Here is a tiny trained network, its code and every weight. The questions are about switching its units off for an input and a class, where a switched-off unit gives its printed mean instead of its output.

import numpy as np


def w(rows, s, z=0):
    codes = np.array(rows[::2]) - 128.0
    scale = np.full(codes.shape[1], s)
    scale[-1] = z or s
    return codes * scale


def f(y):
    return np.maximum(y, 0)


def log_softmax(a):
    a = a - a.max(-1, keepdims=True)
    return a - np.log(np.exp(a).sum(-1, keepdims=True))


def net(x, mask):
    res = np.array(x, float).reshape(1, 7) / 4 @ E
    y = f(res @ A[0][:, :-1].T + A[0][:, -1])
    res = res + np.where(mask, y, B[0][:, -1]) @ B[0][:, :-1]
    return log_softmax(res[-1] @ U[:, :-1].T + U[:, -1])


A, B = {}, {}
E = w([
[125,127,128,131],'x0',
[128,127,128,127],'x1',
[133,129,128,126],'x2',
[198,241,88,160],'x3',
[128,128,127,127],'x4',
[79,203,228,109],'x5',
[177,66,182,254],'x6',
],0.0086)
A[0] = w([
[160,122,102,166,16],'n1',
[156,69,90,156,82],'n2',
[114,103,79,49,1],'n3',
[174,114,8,116,61],'n4',
[102,33,164,161,138],'n5',
[122,205,125,109,63],'n6',
[161,133,176,217,41],'n7',
[64,47,178,61,108],'n8',
],0.019,0.006)
B[0] = w([
[137,63,50,94,160],'n1',
[175,102,109,35,197],'n2',
[163,35,137,187,191],'n3',
[81,144,217,232,216],'n4',
[209,92,5,18,241],'n5',
[115,207,97,60,188],'n6',
[77,108,206,231,219],'n7',
[97,151,217,250,251],'n8',
],0.017,0.013)
U = w([
[130,82,175,193,176],'0',
[64,179,202,197,196],'1',
[162,200,70,1,7],'2',
],0.0082,0.0011)

Each question gives the input, the list of numbers given to net, and the class t.
The units are the neurons (one row each of A and B). Each row of codes is followed by its name. A weight is (code - 128) times the scale printed after its matrix; where a second scale follows, it is the last column's (A, B and U).
mask holds one flag per neuron, in row order. A switched-off neuron (its flag False) gives its mean, the last column of its row in B, instead of its output. The means were averaged over made-up inputs and are rounded, as every weight is.
A unit's drop is (log p(t) with every unit on - log p(t) with that unit switched off) / (log p(t) with every unit on - log p(t) with every unit switched off).
The circuit of an input: a set's keep is (log p(t) with only the set's units on - log p(t) with every unit switched off) / (log p(t) with every unit on - log p(t) with every unit switched off). Starting from all 8 units, units are removed one at a time, each time the one whose removal leaves the highest keep (on an exact tie, the one counted first), for as long as the keep stays at least 0.8.
circuit, biggest first: the units of the circuit, biggest drop first
unit that matters most: the unit with the biggest drop
k most important neurons: the k neurons with the biggest drops, biggest first
drop of u: that unit's drop, to one decimal
input [-6,-4,-1,5,-6,-4,-2], class 1: unit that matters most	n4
input [7,-7,-5,7,6,1,-3], class 2: 2 most important neurons	(n8, n7)
input [8,-1,8,5,7,-8,-5], class 1: 2 most important neurons	(n4, n5)
input [0,-3,7,2,-1,-5,-4], class 1: 3 most important neurons	(n4, n5, n1)
input [-6,8,-7,4,1,7,0], class 2: 2 most important neurons	(n8, n4)
input [6,-4,-2,0,4,-8,7], class 2: 2 most important neurons	(n5, n2)
input [0,-4,7,-1,7,0,2], class 2: circuit, biggest first	(n8, n4)
input [3,-3,1,3,-4,-6,-3], class 1: 2 most important neurons	(n4, n5)
input [3,7,1,8,8,8,0], class 2: drop of n4	0.4
input [-1,1,-7,-4,0,-6,5], class 2: drop of n5	0.3
input [6,4,-1,-4,1,-4,6], class 2: drop of n5	0.4
input [3,0,-4,3,-3,4,-2], class 2: drop of n4	0.1
